Here is a tiny trained network, its code and every weight. The questions are about switching its units off for an input and a target symbol, where a switched-off unit gives its printed mean instead of its output.

import numpy as np


def w(rows, s, z=0):
    codes = np.array(rows[::2]) - 128.0
    scale = np.full(codes.shape[1], s)
    scale[-1] = z or s
    return codes * scale


def f(y):
    return y / 2 * (1 + np.tanh(0.7978845608 * (y + 0.044715 * y**3)))


def softmax(a):
    e = np.exp(a - a.max(-1, keepdims=True))
    return e / e.sum(-1, keepdims=True)


def log_softmax(a):
    a = a - a.max(-1, keepdims=True)
    return a - np.log(np.exp(a).sum(-1, keepdims=True))


def net(x, mask):
    ids = ['ΔΛΦΨγζηξπσ'.index(c) for c in x.split()]
    T = len(ids)
    res = E[ids] + P[:T]
    u = 0
    for l in range(2):
        q, k, v = (res @ M[l].T for M in (Q, K, V))
        z = softmax(np.where(np.tri(T) > 0, q @ k.T / 3**0.5, -1e9)) @ v
        res = res + np.where(mask[u], z, O[l][:, -1]) @ O[l][:, :-1]
        u += 1
        y = f(res @ A[l][:, :-1].T + A[l][:, -1])
        res = res + np.where(mask[u : u + 12], y, B[l][:, -1]) @ B[l][:, :-1]
        u += 12
    return log_softmax(res[-1] @ U[:, :-1].T + U[:, -1])


Q, K, V, O, A, B = {}, {}, {}, {}, {}, {}
E = w([
[18,139,158,159,116,57,41,133,176],'Δ',
[42,77,217,128,208,195,77,196,118],'Λ',
[197,61,112,107,75,101,144,120,117],'Φ',
[67,75,202,54,189,189,183,29,103],'Ψ',
[207,98,115,126,83,126,104,188,116],'γ',
[72,254,92,208,107,120,143,77,163],'ζ',
[189,197,124,80,88,205,109,77,96],'η',
[198,80,159,110,85,98,146,168,125],'ξ',
[64,212,85,169,216,197,96,179,113],'π',
[101,160,128,39,107,94,90,9,130],'σ',
],0.0057)
P = w([
[57,100,85,146,97,120,104,105,37],'0',
[85,68,32,145,111,141,113,96,148],'1',
[68,117,89,94,78,110,161,150,65],'2',
[147,96,120,184,149,116,79,70,98],'3',
[98,108,107,107,85,172,131,117,194],'4',
[132,162,171,108,131,91,137,126,47],'5',
[161,125,147,140,147,162,78,62,192],'6',
[114,181,161,34,93,134,175,173,133],'7',
[203,176,199,121,185,101,85,86,101],'8',
[149,167,155,54,113,185,140,122,255],'9',
[188,221,191,36,170,95,164,147,114],'10',
[211,191,212,96,176,157,91,81,213],'11',
],0.0044)
Q[0] = w([
[83,85,80,141,89,160,190,183,232],'0.h1',
[138,160,105,2,87,173,140,106,90],'0.h1',
[87,142,95,113,152,72,199,218,50],'0.h1',
],0.041)
K[0] = w([
[48,142,123,99,50,108,187,179,29],'0.h1',
[180,223,241,89,166,85,134,148,106],'0.h1',
[145,112,143,212,161,81,79,80,2],'0.h1',
],0.032)
V[0] = w([
[119,251,82,161,196,153,81,134,153],'0.h1',
[153,132,4,89,149,124,85,2,134],'0.h1',
[83,126,168,175,127,86,243,32,187],'0.h1',
],0.0097)
O[0] = w([
[82,94,183,197,37,157,254,145,214,138],'0.h1',
[67,140,76,20,65,217,122,172,223,253],'0.h1',
[136,138,47,75,200,25,231,190,162,127],'0.h1',
],0.0054,0.0043)
A[0] = w([
[245,86,108,159,106,88,121,156,88,42],'0.n1',
[110,162,148,119,152,119,83,126,118,11],'0.n2',
[198,48,123,165,39,114,161,148,128,76],'0.n3',
[141,187,179,112,138,155,144,119,178,114],'0.n4',
[20,67,147,125,162,114,107,113,123,222],'0.n5',
[29,144,108,183,174,129,93,182,127,202],'0.n6',
[107,177,63,157,90,151,134,93,116,247],'0.n7',
[211,94,118,77,89,142,100,163,121,90],'0.n8',
[111,162,142,150,73,58,62,169,162,166],'0.n9',
[99,152,102,113,130,94,96,93,167,171],'0.n10',
[226,68,55,114,120,54,180,211,137,64],'0.n11',
[124,109,133,137,140,169,139,124,97,56],'0.n12',
],0.013,0.0012)
B[0] = w([
[148,110,123,173,194,178,144,87,11,145],'0.n1',
[101,132,131,136,135,118,196,148,198,135],'0.n2',
[157,115,180,157,92,112,233,212,171,154],'0.n3',
[168,193,138,71,201,52,162,175,108,254],'0.n4',
[101,11,89,105,107,100,110,161,96,196],'0.n5',
[113,101,96,222,128,100,37,186,127,181],'0.n6',
[97,173,135,165,69,177,108,87,113,240],'0.n7',
[159,149,197,97,132,66,73,132,116,231],'0.n8',
[113,87,66,113,109,92,169,85,157,169],'0.n9',
[119,146,158,153,130,68,167,102,79,244],'0.n10',
[175,120,8,85,177,98,95,86,210,163],'0.n11',
[105,126,120,116,146,163,153,144,157,113],'0.n12',
],0.014,0.003)
Q[1] = w([
[140,214,108,95,25,101,115,49,160],'1.h1',
[235,162,153,183,128,193,108,206,102],'1.h1',
[156,61,187,6,146,147,109,67,106],'1.h1',
],0.019)
K[1] = w([
[134,207,114,141,41,122,169,8,123],'1.h1',
[210,198,139,146,152,221,79,193,168],'1.h1',
[181,40,200,21,139,154,156,69,99],'1.h1',
],0.018)
V[1] = w([
[156,74,42,141,59,97,37,199,110],'1.h1',
[22,18,128,198,79,96,90,151,151],'1.h1',
[31,145,68,128,123,254,97,38,144],'1.h1',
],0.007)
O[1] = w([
[194,208,234,135,144,132,178,88,129,222],'1.h1',
[216,239,132,24,173,125,140,129,166,255],'1.h1',
[109,119,129,117,232,4,192,206,131,215],'1.h1',
],0.0036,0.0054)
A[1] = w([
[121,130,53,113,190,146,93,88,128,81],'1.n1',
[98,33,146,135,95,120,67,228,149,98],'1.n2',
[159,136,122,97,173,144,159,105,144,67],'1.n3',
[83,7,68,144,165,178,134,132,73,123],'1.n4',
[179,63,42,159,116,141,152,177,151,116],'1.n5',
[87,107,156,169,58,247,92,114,110,122],'1.n6',
[79,45,115,119,88,116,43,85,82,140],'1.n7',
[145,65,90,140,62,111,133,105,114,253],'1.n8',
[175,177,121,136,125,150,119,161,81,117],'1.n9',
[71,111,75,205,131,133,69,187,114,163],'1.n10',
[116,76,59,128,79,65,79,173,193,109],'1.n11',
[74,118,50,215,61,121,134,110,119,77],'1.n12',
],0.013,0.0033)
B[1] = w([
[124,220,157,103,114,42,193,165,102,163],'1.n1',
[137,99,141,176,181,144,91,212,48,165],'1.n2',
[83,124,107,182,103,143,113,123,105,244],'1.n3',
[222,125,25,102,138,174,200,137,115,165],'1.n4',
[99,179,173,158,236,172,145,106,138,166],'1.n5',
[150,217,74,192,53,194,90,159,111,186],'1.n6',
[2,76,107,135,156,140,126,171,167,253],'1.n7',
[180,133,197,16,117,151,91,86,133,197],'1.n8',
[99,86,126,108,109,105,153,89,119,233],'1.n9',
[160,121,181,158,81,158,219,136,168,175],'1.n10',
[160,99,79,182,97,76,108,108,158,255],'1.n11',
[105,74,122,147,136,131,135,51,41,165],'1.n12',
],0.017,0.004)
U = w([
[208,176,186,86,175,180,100,65,135,162],'Δ',
[147,70,131,188,105,117,153,39,34,126],'Λ',
[3,92,170,71,158,87,80,125,184,226],'Φ',
[147,190,135,115,145,87,129,144,94,4],'Ψ',
[116,212,87,157,59,199,73,161,118,206],'γ',
[119,137,107,182,191,153,121,117,173,13],'ζ',
[168,91,172,176,187,107,66,208,64,121],'η',
[161,93,25,89,152,157,200,171,113,82],'ξ',
[153,109,217,154,58,132,236,208,228,111],'π',
[222,72,68,131,59,47,74,94,193,151],'σ',
],0.0032,0.0017)

Each question gives the input, a string of symbols that net reads in full, and the target symbol t.
The units are the heads (3 rows each of Q, K, V and O) and the neurons (one row each of A and B). Each row of codes is followed by its name. A weight is (code - 128) times the scale printed after its matrix; where a second scale follows, it is the last column's (O, A, B and U).
mask holds one flag per unit, layer by layer, with each layer's heads first. A switched-off unit (its flag False) gives its mean, the last column of its rows in O or B, instead of its output. The means were averaged over made-up inputs and are rounded, as every weight is.
A unit's drop is (log p(t) with every unit on - log p(t) with that unit switched off) / (log p(t) with every unit on - log p(t) with every unit switched off).
The circuit of an input: a set's keep is (log p(t) with only the set's units on - log p(t) with every unit switched off) / (log p(t) with every unit on - log p(t) with every unit switched off). Starting from the 12 units with the biggest drops (on a tie, the unit counted first), units are removed one at a time, each time the one whose removal leaves the highest keep (on an exact tie, the one counted first), for as long as the keep stays at least 0.8.
units of the circuit, in order: the units of the circuit, biggest drop first
top k neurons: the k neurons with the biggest drops, biggest first
k most important neurons of layer l: the k neurons of layer l with the biggest drops, biggest first
input Λ ζ γ σ Ψ σ ζ γ σ ζ η, target γ: units of the circuit, in order : (1.h1, 1.n6, 0.h1, 0.n11)
input Φ γ σ Λ π σ σ Λ Ψ ξ, target Λ: units of the circuit, in order : (0.n1, 0.h1, 1.n9)
input π π σ Λ γ, target σ: units of the circuit, in order : (1.n11, 0.n11, 0.h1)
input Δ ζ η σ Φ ξ Δ π Λ Λ, target η: units of the circuit, in order : (1.n2, 0.n5)
input ζ π Φ σ η ζ ξ π Ψ, target ξ: 2 most important neurons of layer 0 : (0.n8, 0.n6)
input σ ξ σ γ, target ξ: top 2 neurons : (0.n1, 1.n4)
input σ π σ π ζ Φ Ψ π γ, target Ψ: top 4 neurons : (0.n11, 1.n1, 0.n1, 0.n5)
input Φ ζ ξ Ψ Δ γ π Λ Φ, target π: units of the circuit, in order : (0.h1, 0.n3)
input η γ σ Ψ ζ Φ ξ γ, target Φ: top 2 neurons : (0.n1, 0.n8)
input γ η γ ζ σ σ, target Φ: units of the circuit, in order : (1.h1, 0.n6, 1.n7, 0.n3)
input ζ Λ Φ π σ σ Φ π Φ γ, target π: units of the circuit, in order : (0.n3, 0.h1)
input η σ η Δ Ψ γ, target Δ: top 2 neurons : (0.n1, 0.n3)
input Φ σ Ψ Δ σ ζ Ψ Φ Φ, target Ψ: units of the circuit, in order : (0.n11, 0.h1, 1.n1)
input Δ ξ ξ, target Δ: top 3 neurons : (0.n3, 1.n8, 0.n11)
input Δ π σ η γ Φ ζ, target Λ: units of the circuit, in order : (1.n12, 0.n7, 1.h1, 0.n10)
input Ψ η σ γ, target η: most important neuron of layer 0 : (0.n3)
input ζ Φ ζ ζ η Δ, target σ: units of the circuit, in order : (0.n9, 1.n11, 0.n6)
input γ γ η σ Ψ π Λ Φ Λ η ξ γ, target η: top 2 neurons : (1.n2, 0.n7)
input γ Ψ σ Ψ σ η Δ Λ Ψ Λ Φ γ, target Λ: top 2 neurons : (0.n1, 1.n9)
input σ η σ Φ γ σ Δ π Φ Φ Φ, target Φ: most important neuron of layer 0 : (0.n1)
input η γ π γ γ γ, target γ: top 2 neurons : (0.n1, 1.n6)
input σ γ ξ Φ σ σ σ η ξ, target σ: units of the circuit, in order : (0.h1, 1.n11, 0.n11)
input Φ η γ, target Φ: most important neuron of layer 0 : (0.n8)
input σ γ ξ, target σ: units of the circuit, in order : (0.n11, 1.n11)
input Ψ ζ γ, target Ψ: units of the circuit, in order : (0.n11, 1.n1, 0.h1)
input Φ σ Ψ Ψ ξ Φ, target Ψ: 2 most important neurons of layer 1 : (1.n1, 1.n5)
